Below are the code and all the weights of a small trained network. Each question names an input and a class and asks about switching units off, where a switched-off unit gives its printed mean instead of its output.

import numpy as np


def w(rows, s, z=0):
    codes = np.array(rows[::2]) - 128.0
    scale = np.full(codes.shape[1], s)
    scale[-1] = z or s
    return codes * scale


def f(y):
    return y / 2 * (1 + np.tanh(0.7978845608 * (y + 0.044715 * y**3)))


def log_softmax(a):
    a = a - a.max(-1, keepdims=True)
    return a - np.log(np.exp(a).sum(-1, keepdims=True))


def net(x, mask):
    res = np.array(x, float).reshape(1, 5) / 4 @ E
    y = f(res @ A[0][:, :-1].T + A[0][:, -1])
    res = res + np.where(mask, y, B[0][:, -1]) @ B[0][:, :-1]
    return log_softmax(res[-1] @ U[:, :-1].T + U[:, -1])


A, B = {}, {}
E = w([
[112,131,94,153,175,113,81,164,78,254,152,133],'x0',
[192,128,51,110,51,91,146,98,134,151,144,139],'x1',
[185,62,148,71,135,146,123,145,184,205,134,56],'x2',
[162,98,104,160,177,104,170,89,71,126,104,28],'x3',
[110,82,141,115,121,77,1,72,96,113,99,141],'x4',
],0.013)
A[0] = w([
[85,178,160,57,59,208,103,155,155,192,134,186,90],'n0',
[113,74,138,93,66,90,65,75,90,130,57,119,92],'n1',
[122,83,162,71,149,150,120,149,159,127,175,78,162],'n2',
[113,142,149,129,90,126,122,64,178,93,139,108,20],'n3',
[94,92,56,210,153,103,73,163,85,215,199,189,106],'n4',
[106,110,161,118,109,132,197,64,158,70,49,60,100],'n5',
[46,181,90,188,131,102,149,106,99,77,163,154,131],'n6',
[67,119,229,155,172,211,168,178,128,101,127,83,116],'n7',
[110,105,111,101,187,135,161,119,90,176,171,164,38],'n8',
[139,177,54,125,38,120,211,137,132,161,158,116,127],'n9',
[161,218,91,128,139,136,164,190,146,124,169,106,45],'n10',
[109,130,178,147,205,217,200,158,130,135,172,139,99],'n11',
[41,149,154,170,136,150,95,205,86,191,130,83,254],'n12',
[137,148,179,86,136,131,148,68,179,215,133,115,82],'n13',
[49,115,208,105,187,140,21,88,122,103,104,85,132],'n14',
[120,86,228,72,188,174,121,148,181,150,107,68,158],'n15',
[138,163,166,47,71,129,136,124,157,82,90,130,238],'n16',
[51,165,124,208,173,135,136,160,75,67,119,180,121],'n17',
[128,91,148,74,146,87,58,93,119,125,74,170,36],'n18',
[77,79,171,59,93,108,94,150,165,130,142,188,105],'n19',
[214,66,129,49,145,179,75,149,169,144,210,109,39],'n20',
[132,105,182,97,164,162,132,82,199,48,165,150,87],'n21',
[168,84,113,169,219,100,191,40,37,129,106,32,45],'n22',
[107,88,96,81,105,43,68,113,97,119,132,119,81],'n23',
[111,106,131,54,104,154,171,103,171,47,127,105,64],'n24',
[161,81,55,90,51,35,112,134,152,108,126,109,178],'n25',
[161,93,126,46,184,147,135,122,207,180,115,101,69],'n26',
[150,115,165,113,81,118,120,104,147,51,43,145,160],'n27',
[134,152,84,171,191,105,68,196,114,209,155,105,101],'n28',
[96,170,156,49,94,169,113,153,194,158,181,184,24],'n29',
[216,109,62,123,28,49,129,95,115,173,191,153,63],'n30',
[133,205,172,169,97,107,90,168,118,82,254,245,87],'n31',
[103,146,66,223,127,108,146,118,66,83,78,79,92],'n32',
[136,175,118,152,92,232,248,207,140,160,189,98,118],'n33',
],0.0093,0.0058)
B[0] = w([
[160,97,85,59,190,67,153,174,122,94,35,135,208],'n0',
[17,52,170,157,105,133,43,139,122,54,151,35,211],'n1',
[99,197,80,150,128,158,122,52,162,144,135,103,189],'n2',
[85,22,74,112,93,199,222,161,103,151,207,173,156],'n3',
[77,54,105,61,64,143,208,110,28,204,160,152,217],'n4',
[143,66,89,42,114,64,209,131,52,199,167,192,211],'n5',
[77,189,65,155,84,216,129,80,161,126,111,101,193],'n6',
[233,125,159,171,83,170,73,206,129,182,40,176,214],'n7',
[72,51,115,100,98,133,175,161,112,149,146,140,148],'n8',
[133,127,143,191,39,158,61,195,129,120,67,133,203],'n9',
[24,88,198,103,91,191,149,176,130,98,203,39,169],'n10',
[98,77,209,167,49,152,106,226,150,56,128,98,196],'n11',
[185,128,107,106,65,110,129,161,17,222,61,131,214],'n12',
[112,121,28,143,96,157,129,117,120,139,110,62,166],'n13',
[187,84,162,220,21,137,75,230,138,101,97,147,226],'n14',
[120,188,60,135,64,197,97,39,176,140,41,102,225],'n15',
[122,123,158,115,123,141,155,116,32,176,114,133,222],'n16',
[112,170,55,130,95,208,112,46,178,149,80,91,205],'n17',
[77,5,182,142,130,152,66,134,175,83,221,44,188],'n18',
[122,87,81,115,155,36,145,157,134,69,66,82,195],'n19',
[39,204,41,119,151,182,148,48,166,102,135,102,198],'n20',
[128,87,96,32,99,99,177,138,45,176,120,208,196],'n21',
[111,93,61,111,252,20,165,187,180,83,27,117,251],'n22',
[101,62,198,179,85,195,82,163,111,84,216,43,191],'n23',
[96,89,95,41,101,145,181,169,51,174,157,140,199],'n24',
[196,132,128,187,92,109,41,148,151,153,52,170,225],'n25',
[60,160,55,118,128,188,137,63,166,140,120,80,197],'n26',
[158,126,104,49,74,144,174,128,36,153,148,167,216],'n27',
[79,72,91,4,88,111,204,130,57,190,158,195,203],'n28',
[136,112,59,117,248,50,166,165,178,62,44,90,197],'n29',
[182,185,128,221,77,169,107,202,146,207,36,207,227],'n30',
[54,131,33,126,167,97,161,107,165,114,22,43,216],'n31',
[100,145,42,101,169,138,123,90,192,110,60,44,189],'n32',
[2,72,215,133,51,94,47,170,90,61,165,13,240],'n33',
],0.0076,0.016)
U = w([
[106,110,110,74,131,125,163,119,65,185,169,173,98],'0',
[78,99,166,163,114,133,78,162,146,80,179,88,100],'1',
[100,180,60,141,138,190,123,29,177,134,111,113,86],'2',
[119,117,80,131,235,39,151,160,167,112,82,111,126],'3',
[168,139,138,191,99,163,89,179,147,165,91,171,137],'4',
[147,166,153,145,104,111,79,121,93,154,85,134,192],'5',
[222,244,210,167,200,51,104,13,217,82,205,209,1],'6',
[216,207,215,101,213,49,107,82,205,45,254,205,1],'7',
],0.013,0.0086)

Each question gives the input, the list of numbers given to net, and the class t.
The units are the neurons (one row each of A and B). Each row of codes is followed by its name. A weight is (code - 128) times the scale printed after its matrix; where a second scale follows, it is the last column's (A, B and U).
mask holds one flag per neuron, in row order. A switched-off neuron (its flag False) gives its mean, the last column of its row in B, instead of its output. The means were averaged over made-up inputs and are rounded, as every weight is.
A unit's drop is (log p(t) with every unit on - log p(t) with that unit switched off) / (log p(t) with every unit on - log p(t) with every unit switched off).
The circuit of an input: a set's keep is (log p(t) with only the set's units on - log p(t) with every unit switched off) / (log p(t) with every unit on - log p(t) with every unit switched off). Starting from the 12 units with the biggest drops (on a tie, the unit counted first), units are removed one at a time, each time the one whose removal leaves the highest keep (on an exact tie, the one counted first), for as long as the keep stays at least 0.8.
circuit, biggest first: the units of the circuit, biggest drop first
most important unit: the unit with the biggest drop
top k neurons: the k neurons with the biggest drops, biggest first
drop when u is switched off: that unit's drop, to one decimal
input [-6,3,-1,-5,-2], class 0: most important unit : n22
input [-1,-7,-5,4,1], class 4: top 2 neurons : n14; n7
input [3,-7,6,-8,7], class 3: top 2 neurons : n0; n29
input [-8,-2,5,-1,-8], class 0: top 3 neurons : n5; n21; n24
input [-4,3,-6,-7,-8], class 1: top 2 neurons : n33; n10
input [-5,1,-1,7,7], class 1: top 2 neurons : n1; n23
input [7,-8,-8,7,5], class 2: top 4 neurons : n17; n32; n6; n30
input [2,6,3,6,3], class 3: top 2 neurons : n22; n14
input [-1,7,1,4,5], class 4: top 3 neurons : n30; n25; n33
input [4,-6,-3,-7,-7], class 1: top 2 neurons : n33; n11
input [3,-8,-2,-8,1], class 3: top 3 neurons : n31; n29; n0
input [7,3,-6,-7,-6], class 0: top 3 neurons : n4; n22; n28
input [-2,-7,1,6,-5], class 4: top 2 neurons : n7; n11
input [0,5,-5,-5,-2], class 2: circuit, biggest first : n31
input [-4,-2,7,7,4], class 2: top 3 neurons : n15; n26; n2
input [-4,4,-6,-4,-6], class 1: top 2 neurons : n33; n10
input [-5,8,-7,1,-6], class 4: drop when n13 is switched off : 0.0
input [8,-7,-7,1,7], class 0: drop when n12 is switched off : 0.9
input [3,-6,5,-7,-7], class 1: drop when n32 is switched off : 0.1
input [4,-6,-1,4,1], class 4: most important unit : n14
input [8,4,-7,6,8], class 0: drop when n28 is switched off : 3.4
